(in the rows, 128 means zero)
Each row is followed by its class number.
[138  99 149  86 121 157 104 160 195 153  69 156 151 123 151  91  80 119
 127 163 151 163 165 172  95 115 162 121 120 138 123 119 133 121 160 163
 129 161]	3
[141 147  92 110 116 148 116 122 150 146  84 138 136 118 156 140 143 109
 136 123 141 147 138 123 162 141 134 101 136 117 121 144 162 136 115 115
 139 122]	5
[127 139 130 115 107 177 144 118 106 120  82 141 165 126  90 142 109 112
 136 127 122 144 135 121 124 111 142 125  98 131 115 118 137 126  86 116
 144  78]	9
[108 115 184 102 117 185 136  89 113 107 115 124 106 139 122 116 100  86
 127 144 161 138 125 125 121 117 137  91  71 121 146 118 180  54 137 131
 122  98]	4
[135 162  92 117 111 166 132 118 118 126  61 114 136 113 132 148 120 122
 138 104 119 139 139 130 152 144 125 135 127 133  87 136 116 115 112 110
  97  99]	3
[133 135 128 138 106 161 150 122  91 109 111 117 153 141  99 133 108 124
 140 105 135 136 124 120 113 103 128 119 121 135 106 123 116 104 118 116
 130 107]	7
[136  95 136 127 145 116 150 132 140 130 141 138 134 149 143 120 138 122
 132 136 150 119 128 137 123 122 122  92 126 119 165 121 153 110 108 127
 154 131]	10
[136  91 188 124  98 216 155 167 139 104  90 141  96 171  77 112  97 136
 163 150 119 137 119 169 115  80 131 160  75 139 120  61  35  86 175 192
 128 124]	5
[126  77 159 127 147 130 154 132 140 137 148 152 120 140 130 118 150 109
 122 145 151 126 126 126 122 117 115  67 108 126 169 111 168 135 104 127
 166 142]	9
[114 153  87 153 120 113 156 111  70 104 144 115  93 133 111 182 173 141
 138  94 116 113 108  91 167 135  94 145 101 107 143 126 116 144  65 110
 143  72]	8
[106 134  93 121 148  95 118  74  96 132 137 123 128 124 161 147 157 129
 116 109 114 122 119  90 158 164 116 111 140 105 139 158 173 140  75 103
 147 123]	4
[118 188  21 136 134 125 136  66  71 150 107 110 180  98 134 171 168 118
 106 102  95 122 128  74 162 171 108 112 142 123  98 157 183 175  43  61
 139 108]	2
[124 118 103 136 118 116 151 162 141 117  89 140  92 130 126 153 147 166
 140 128 125 105 118 132 141 121 107 146 117 122 164 115  72 107 110 149
 144 106]	10
[112  38 201 124 157 134 147 128 153 139 159 162 138 165  99  75  86 103
 123 188 130 123 117 150  76 116 127  80  91 139 173  96 147  98 126 148
 159 171]	7
[144 144  79 125 103 139 141 140 135 115  61 135 103 129 134 165 146 137
 143 115 138 127 134 121 161 123 119 124 108 119 130 120 106 111 101 135
 148  97]	9
[111 120 124 112 156 141 139  93 103 152 141 136 161 128 114 135 131 113
 106 152 125 126 124 122 115 148 122 122 110 132 144 118 158 138  83  94
 154 137]	4
[106 157 117 125 113 179 154  85  56 116 130 119 160 133  94 147 119  94
 121 115 110 120 127  92 140 137 124 134  94 121 122 117 155 131  93  91
 119  81]	8
[114 137  96 167 145 105 186 125  61  88 147 123 112 138 110 175 194 180
 141 113  89  98 101 105 163 137  91 154 116 102 179 113 123 164  56 106
 162  72]	1
[159 109 128 124 140 101 132 160 176 122 105 143 126 124 138 128 130 165
 146 126 151 142 129 158 127 125 120 135 157 124 150 129 109 146 129 149
 151 137]	7
[104  96 139 116 153 120 135  85 117 132 156 140 135 124 129 115 112  98
 103 167 125 122 111 111 126 148 109  78  99 118 169 131 205 116  83 110
 156 115]	8
[ 93  94 130 145 179 102 148  83 107 147 164 144 176 134 103 123 150 151
 106 167  92 129 107 120 110 157 108 107 142 132 159 127 166 155  73  97
 165 137]	4
[121  78 160 124 151 164 158  88 122 134 121 147 173 139  98 111 109 100
 123 152 126 142 119 139 109 132 128  83 123 137 132 104 171 115 100 105
 156 131]	4
[ 84  87 109 129 174 109 150  46 109 163 182 146 179 130 122 106 123  87
  87 180 113 120 119  97 106 158 121  54  97 127 160 137 248 149  55  68
 174 155]	9
[130 144 123 137 137 117 145  85  89 113 161 124 128 130 133 145 155 106
 114 106 128 123 128  92 157 135 123 115 132 103 135 137 187 153 101  80
 146 102]	6
[ 96 150 110 115 117 181 148  76  62 128 137 118 157 119  96 138 114  86
 115 113 113 134 119  76 128 129 130 129  92 128 110 139 165 130  84  84
 126  96]	0
[134 158  80 105 119 158 123 145 130 148  56 145 157 101 122 161 120 130
 122 112 114 146 139 120 133 158 140 160 143 137 113 118 108 163  93 119
 120 121]	3
[ 91 129 146 128 109 173 146  72  77 129 149 117 150 138  83 126 100  88
 127 127 116 124 109 106 124 136 122 125  93 131 104 119 144 113 108  93
 130 102]	5
[129 192  71 123 123 167 135 102  75 138  88 119 165 113 110 176 152 136
 136 106 116 130 128 100 148 131 123 164 119 128 107 132 141 154  65  80
 142  82]	10
[115 100 169 130 130 111 136 124 122 107 165 127 101 140 125 116 122 126
 132 128 149 128 119 132 119 121 124  92 116 111 152 131 167 117 116 137
 148 114]	5
[114 142 118  80 116 178 117  83 123 141  92 140 146 106 140 132 104  76
 115 148 127 135 154 115 124 149 144 113 100 119 115 135 183 115  88  94
 128 112]	1
[142 122 122 129 132 130 137 171 170 127 102 135 129 133 135 121 133 165
 145 132 129 141 153 158 132 103 142 165 132 133 130 110  80 150 132 162
 141 139]	2
[130 158 115 122 101 142 123 114 109 110  89 114 110 116 138 150 137 125
 144 107 135 124 137 108 164 115 135 138 118 109 111 140 148 110 121 122
 122  84]	2
[140 139 121 120 108 181 153 153 122 116  72 120 144 138 110 131 106 145
 135 143 126 128 125 134 115 105 133 137 121 140 116 103  90  92 137 129
 128 105]	0
[137 157 106 116 120 159 129  97 112 137  94 119 165 122 145 141 126 101
 132 110 129 139 133 117 142 139 132 118 129 135  87 140 140 133 113 106
 124 129]	2
[126 106 143 118 142 148 161 113 116 110 130 152 104 130 104 141 134 108
 139 118 115 137 111 130 153 135 112 129 104 117 155 118 133 128  99 128
 140 107]	3
[128 154 142  83 114 177 119  93 116 132 101 128 172 116 128 122  88  72
 124 118 150 153 157 131 109 136 162 121 111 128  88 136 170 118 106  79
 120 109]	1
[124 158 167  97  91 209 125 104  85 112  86 110 135 138 101 119  92  86
 130 114 156 153 143 111 109 107 151 123  87 126  87 128 158  81 127 113
 117  74]	6
[117 109 103 154 141 106 167 120 102 119 147 136 121 140 111 152 163 146
 120 138 113 106 108 116 141 139  96 110 118 113 167 117 131 147  85 112
 148 104]	8
[141  81 156 148 147 101 164 170 157  98 136 145  88 155 120 116 146 174
 147 130 119 120 120 155 130 114 112 132 122 120 186 107  82 105 141 182
 146 133]	7
[125 151 116 148 115 156 157 126  97 108 111 116 162 124  99 151 137 148
 140 120 104 134 126 135 133 143 118 170 131 129 113 112  91 142 116 101
 116  91]	1
[132 100 156 118 143 132 150 136 150 121  98 135 152 145 124 106  97 152
 113 161 140 140 132 164 101 133 135 106 130 136 150 126 125  88 115 125
 141 106]	6
[127 146 113  93 131 108 102 117 143 131 122 146 129 104 149 147 131 110
 118 132 142 143 145 117 139 165 129 122 134 104 149 167 167 153  89 127
 124 101]	8
[135 205  67 106  71 179 117 126 110 108  37 115 106  96 141 177 146 122
 149  76 143 144 161  92 167 119 148 148 114 108  86 160 135 134 104 130
 109  65]	9
[142 117 159 138 128 159 162 142 125 114 133 131 155 145  86 125 131 151
 147 139 125 147 110 166 124 114 117 143 122 130 136 108  98 140 132 136
 147 101]	5
[163  62 203 139 115 146 158 198 176  76  78 147  78 168 109 108 111 170
 170 134 141 134 121 189 129  83 131 144 135 119 150  72  50  83 194 195
 126 111]	3
[135  80 168 153 136 127 169 184 124  87 130 151 100 154  81 138 136 167
 151 142 117 120 104 152 141 103 107 159 110 121 186  89  61 122 126 167
 139  86]	8
[126 146 111 105  96 158 103 134 132 138  79 131 134 117 118 136 113 124
 127 127 130 144 148 124 123 143 140 136 134 123  97 150 115 132 119 131
 129 112]	6
[112  98 169  97 121 192 132 104 120 131 111 143 138 150  89 109  83  75
 138 149 133 132 115 127 116 122 132 132  84 129 126 114 121  78 115 124
 136 112]	10
[124 120 145  95 111 156 121 111 124 131 110 141 119 125 119 136 119  82
 139 122 151 138 126 125 139 141 123 119  93 107 139 141 149  91 104 121
 150  97]	10
[160 109 181  96 102 189 121 164 173 114  71 142 143 142 105  95  69 113
 154 134 156 170 142 181 100  92 158 130 125 139  96 101  96 102 177 164
 127 129]	3
[152 151 145 104  92 188 146 132 108  83  73 121 106 132 115 153 121 128
 159 107 126 136 141 134 151 118 138 143 114 105 117 131 113  74 141 142
 100  57]	0
[116 142 138 140  96 159 156 132  88  93  93 121  89 139 102 155 154 154
 146 100 119 118 110 113 151 100 114 137 105 119 128 122  91  98 110 148
 128  56]	5
[129 125 121 129 104 185 152 167 120 109  81 138 127 146  97 129 129 129
 154 120 108 130 123 124 141  96 135 170 108 135 122  90  55 129 121 147
 142 112]	1
[128  54 163 118 180  71 148 132 182 140 171 160 124 126 151 103 125 150
 116 182 128 131 119 166 106 146  95  74 138 128 188 120 157 133 117 129
 179 173]	0
[122  87 186 125 126 161 159 137 107 110 155 139  97 160  89 118 135 109
 135 148 137 122 103 122 136  97 122 105  65 114 191  91 144  79 123 137
 148  91]	9
[143 131 118 143 140 101 145 160 152 106 102 132  99 125 158 146 162 154
 146 112 142 130 134 139 166 115 110 125 135 122 150 115 108 145 116 135
 155 125]	4
[148 165  95 152 110 142 162 165 110  88  65 115 110 121 116 175 151 179
 160  87 123 130 114 143 176 119 111 160 135 132 128 126  73 123 118 131
 116  65]	3
[130 193  86 110  87 160 120 137 105 102  32 119 145 103 120 177 116 146
 147  65 146 162 162 115 128 132 146 175 146 130  77 141  81 142  98 131
  86  70]	4
[179 214  63 121  90 183 124 161 126 101   4 114 140 104 138 179 128 149
 149  81 124 139 156 122 179 121 139 204 161 136  58 128  50 160 134 124
 100  85]	6
[117  88 177 118 152 126 137  84 109 115 176 133 117 151 136 105 128 103
 123 148 135 126 114 125 136 133 111  72 102 108 166 128 199 106 118 120
 157 134]	2
[116 139 140 119 116 162 140 117  94 120 127 115 159 137 107 125 105 131
 128 129 135 140 130 118  97 119 132 125 115 134 115 122 139 122 126 111
 125 111]	0
[120 149 141 108  93 201 135  86  55 113 100 122 122 125 103 171 138  85
 136  96 126 135 117  86 160 142 117 132  84 104 122 124 151 112  87 112
 112  58]	2
[133  80 173 155 123 149 182 170 126  99 133 126 116 168  78 119 111 150
 149 130 125 124  99 169 122 107 111 147  88 140 160  65  56  95 144 162
 144 110]	3
[ 96  75 169 130 151 105 146  82 126 145 191 138 161 139 108  97  95 112
 113 175 122 127 107 134  80 138 118  81 111 130 148 107 192 133 102 113
 163 148]	5
[123 111 144 142 136 145 158 174 127  91  81 132 127 137  74 129 104 186
 143 127 101 130 105 157 123 119 126 179 124 150 146  93  32 107 121 162
 125  97]	4
[114 163  88 112 103 164 131 133 116 141  80 120 148 129 128 137 104 123
 131 117 132 118 140 109 126 114 145 159 103 142 117 112 100 107 118 117
 116 117]	10
[129 132 116 118 146 120 129  80 104 121 129 142 129 127 137 149 157 113
 120 116 134 138 124 108 152 138 114 100 130 110 137 134 180 139  88  99
 170 122]	4
[106 113 117 141 136 150 157  95  69 133 161 124 156 153  76 135 125 103
 122 132  98 109  89 101 140 144 115 137  97 128 140 115 121 125  88  95
 135 104]	8
[121 100 151 102 161  94 133 109 145 128 136 172 123 109 144 134 136 118
 115 146 120 130 127 130 140 151 113  83 121 116 183 142 181 143  74 125
 162 125]	2
[123 120 161  94 104 173 111 112 147 143 123 128 147 112 105 102  63  79
 125 151 149 156 129 153  98 133 145 121 102 136  94 126 147  94 158 126
 133 140]	5
[128 110 184  84 107 193 121 117 132 117  83 137 124 134 105 107  81  88
 139 143 149 151 134 144 115  98 147 122  90 127 114 111 128  65 137 141
 137 104]	4
[119 109 176 133 126 144 145  99  94 109 173 128 108 161 106 124 144 105
 138 131 118 128  94 118 149 127 109  99  94 107 159 114 153  91 127 131
 144  97]	5
[137 132 121 155 107 120 159 149 107  87  95 127 106 141 123 159 151 160
 148  95 123 122 115 121 166 132 107 124 141 112 143 126  98 129 115 130
 145  80]	6
[138 184 127 139  74 211 153 136  69  70  64 103 121 138  73 172 120 124
 156  62 123 141 117 103 170 106 134 195 111 133  90 109  43  79 130 133
  82  34]	2
[149 143 200  87  73 240 120 154 134  98  50 127 113 145  83 111  70  88
 171 115 162 149 143 151 118  60 161 162  74 138  85  94  75  50 170 162
 109  74]	10
[120 108 187 137  91 193 165 133  85  70 126 117 116 161  73 125  89 114
 162 109 126 129 114 133 121  82 145 162  85 125 115  88  79  83 129 141
 127  71]	1
[148 105 223  80 107 217 114 133 139 108  82 134 139 149 110  84  51  74
 126 151 172 162 148 156  96  99 157 103 102 139 101 115 135  54 169 140
 116 108]	6
[152 186 129  84  81 215 124 124 109 113  39 124 151 115  99 155 101  98
 161  91 146 152 151 132 135 116 150 174 119 121  72 131 103 100 128 116
 101  65]	10
[160 185 114 149  94 150 175 167  96  76  60 115  81 138 105 199 165 169
 167  76 121 113 120 128 170 110 102 198 126 127 103 106   5 122 124 134
 104  56]	6
[172 203  95  97  94 184 109 118 111 102  39 104 122 114 139 161 132 114
 155  84 144 145 141 122 183 123 139 155 126 116  75 144 128  98 129 121
 114  73]	2
